Rows, each with roughly how far along a hidden order it lies (0 to 20):
[ 1.23 -1.91  0.04  2.94 -0.57  2.28 -0.09  0.53  0.30  1.31 -2.62 -0.85
 -1.62  0.41  2.50  0.45 -1.20  3.03  0.27 -1.16 -4.09  1.30 -1.36 -3.06
  0.88 -1.89  0.09  1.18] : 19
[-0.01 -2.68 -3.68 -0.95  0.66  0.23 -0.22  0.46 -0.34 -1.65 -0.90  0.45
 -0.24 -1.24  1.94 -0.83  0.03 -1.89 -4.98  4.01  1.92 -1.67 -1.24  1.90
  3.85  1.32  0.56  0.06] : 14
[-1.26 -4.13 -1.31  0.56  0.63  3.85 -1.19  7.13 -1.78 -0.56 -2.28  0.73
 -1.37 -4.67 -0.47 -1.76  0.31 -0.45 -6.38  6.93 -3.54 -0.55  4.45  3.39
  2.81  3.29  3.77 -1.85] : 20
[-1.20  3.64  4.39 -0.75  0.69 -0.85  0.85  1.99 -0.86  0.28  1.17  0.33
 -0.56  0.01 -3.82 -0.15  0.88  0.08  3.20 -0.26  0.07  0.57  2.73  0.85
 -3.33  0.75 -0.71 -1.95] : 0
[ 1.79 -1.66 -0.90 -0.37  2.47 -0.10  2.86  0.57 -0.58 -0.84 -4.34 -0.35
 -1.51 -0.61  2.73  1.54 -0.70  0.18 -2.96  3.81  0.72 -0.39 -4.35  0.41
  2.39 -1.28 -3.98  0.03] : 20
[ 0.63 -3.05 -2.80  0.16  1.10  1.53  0.59  1.80 -0.59 -0.75 -2.88  0.15
 -1.10 -1.92  2.05  0.04 -0.64 -0.50 -4.68  4.13 -0.57 -1.04 -1.73  1.39
  3.52 -0.26 -0.42 -0.26] : 20
[ 1.50 -0.50 -0.65  2.72 -0.57  1.18 -0.41 -2.86  0.90  0.78 -0.82 -0.47
 -2.17  1.96  3.26  1.74 -0.88  2.08  2.55 -1.33 -0.91 -1.27 -3.04 -4.97
  2.23  0.52  0.11  1.57] : 19
[ 0.30 -3.06  0.07  0.02  1.75  1.59  1.27  4.21 -1.41 -0.60 -3.73  0.18
 -1.43 -2.23  0.75  0.35 -0.20  0.20 -3.76  5.13 -1.49 -0.31  0.55  1.43
  2.26 -0.11 -0.43 -1.17] : 19
[ 0.32  0.45  1.79  2.13 -0.36  2.12 -1.01 -0.82  0.00  1.39 -0.47 -0.11
 -3.11  0.75  1.93  1.64  0.04  2.94  3.89  1.32 -1.84 -1.72 -0.67 -5.01
  1.64  2.48  1.88  0.14] : 20
[ 0.97 -0.53 -0.35  0.33  0.99 -1.01  2.37  2.65 -0.53 -0.25 -3.78 -0.72
  1.02 -2.14 -0.90  0.27 -0.98  0.26 -2.98  2.47 -1.89  2.38 -0.37  2.55
 -1.73 -5.06 -3.44  0.02] : 6
[ 0.77 -2.54 -1.90 -0.44  1.49  1.24  1.01  1.06 -0.72 -0.99 -3.28  0.17
 -1.15 -1.87  2.13  0.31 -0.23 -0.64 -4.75  4.85  0.48 -1.41 -2.10  1.12
  4.25  0.31 -0.59 -0.37] : 19

Next part:
[ 2.87 -2.68  2.82  1.12 -1.63  1.03  0.32 -2.38  0.76  0.92 -0.86 -6.10
  2.18 -1.27 -1.16  0.31  1.26  2.00 -1.58 -1.03  0.08  1.36  1.33  1.83
  0.49  3.06 -0.31 -0.12  0.95  1.05  1.86 -0.87] : 18
[ 1.69  0.16  1.48  2.14  0.70 -2.35  0.89 -1.51  1.43  1.42  0.40 -3.63
 -0.88  0.03 -2.13 -0.19 -1.65 -0.58 -0.65 -2.24 -0.32 -0.46  0.65 -0.04
  0.58 -6.80 -2.06 -1.31 -1.53  2.83 -0.80 -0.57] : 13
[ 5.03 -0.48  1.09  2.04  0.36  0.12 -0.53  0.42  0.74 -0.11 -3.44 -3.27
  2.25 -0.74 -1.01  0.67  0.11  1.59  0.05 -0.36 -1.15  0.57  0.77  0.12
  0.58  1.71 -3.30 -0.15  0.64  1.68  0.87 -1.04] : 11
[ 1.97 -0.37  1.27  1.72  1.63 -2.81  0.59 -2.70  1.69  2.00  0.33 -3.20
  0.84 -0.28 -2.14  0.54 -1.94  0.73 -1.07 -1.34  0.65  0.16  0.27 -1.09
  0.93 -3.67 -1.36 -1.62 -5.26  2.37 -0.90  0.73] : 11
[ 0.94 -0.28  2.86  1.66 -0.66 -0.47  0.71 -1.40  1.12  1.20  1.19 -1.38
 -2.07 -0.26 -2.08 -0.06  0.27 -1.39 -0.31 -2.19 -0.38 -0.45  0.73  0.16
  0.38 -4.77 -0.95 -0.60  1.52  1.52 -0.45 -0.51] : 8
[ 2.63  0.87  0.58  1.32 -0.66  0.58  0.12  2.89  0.50 -1.06 -1.43 -2.04
 -2.24 -0.11 -0.03 -0.90  1.42 -0.43  0.63 -0.41 -1.07 -0.20  0.61  0.75
 -0.80 -2.37 -1.95  0.58  3.13  1.21  0.60 -0.71] : 0
[ 4.93 -0.16  1.09  2.32 -0.39  0.28 -0.24  2.08  0.25 -0.23 -4.52 -5.05
  1.63 -0.44 -0.06  0.00  1.29  0.93  0.27 -0.58 -2.17  0.42  2.07  0.84
  0.35 -0.37 -3.53  0.17  3.92  2.23  1.15 -1.23] : 13
[ 0.91 -0.76  1.00  1.04  0.42 -0.30 -0.22 -0.74  0.45  0.03 -0.09 -1.23
  0.94 -0.91 -0.94  0.71 -0.07  0.93 -0.49 -0.29  0.39  0.25  0.31 -0.17
  0.27  1.57 -1.06  0.09 -1.71  0.14  0.40 -0.17] : 3
[ 3.62 -2.50  2.75  1.87 -2.24  2.42  0.54 -0.86 -0.04  1.49 -3.61 -5.27
  1.93 -0.72 -0.28  0.30  1.20  0.47 -0.98 -1.43 -1.53  0.63  2.36  2.36
  0.63  2.29 -0.63 -0.29  5.90  1.26  1.71 -1.55] : 20
[ 1.55 -0.88  1.79  1.40 -0.84  1.23 -0.01 -1.52  0.52 -0.08  0.42 -0.79
 -0.97 -0.89 -1.33  0.39  1.23 -0.20 -0.20 -1.25  0.26 -0.03  0.26  0.37
  0.16  1.30 -0.71  0.58  1.16 -0.47  1.48 -0.89] : 4
[ 1.79  0.10  1.30  2.04  0.42 -1.63  0.68 -1.89  1.20  1.38 -0.19 -2.19
  0.10 -0.24 -1.96  0.22 -1.64 -0.13 -0.51 -1.29 -0.14 -0.16  0.70 -0.64
  0.69 -3.55 -1.29 -1.10 -2.24  2.25 -0.69  0.12] : 9
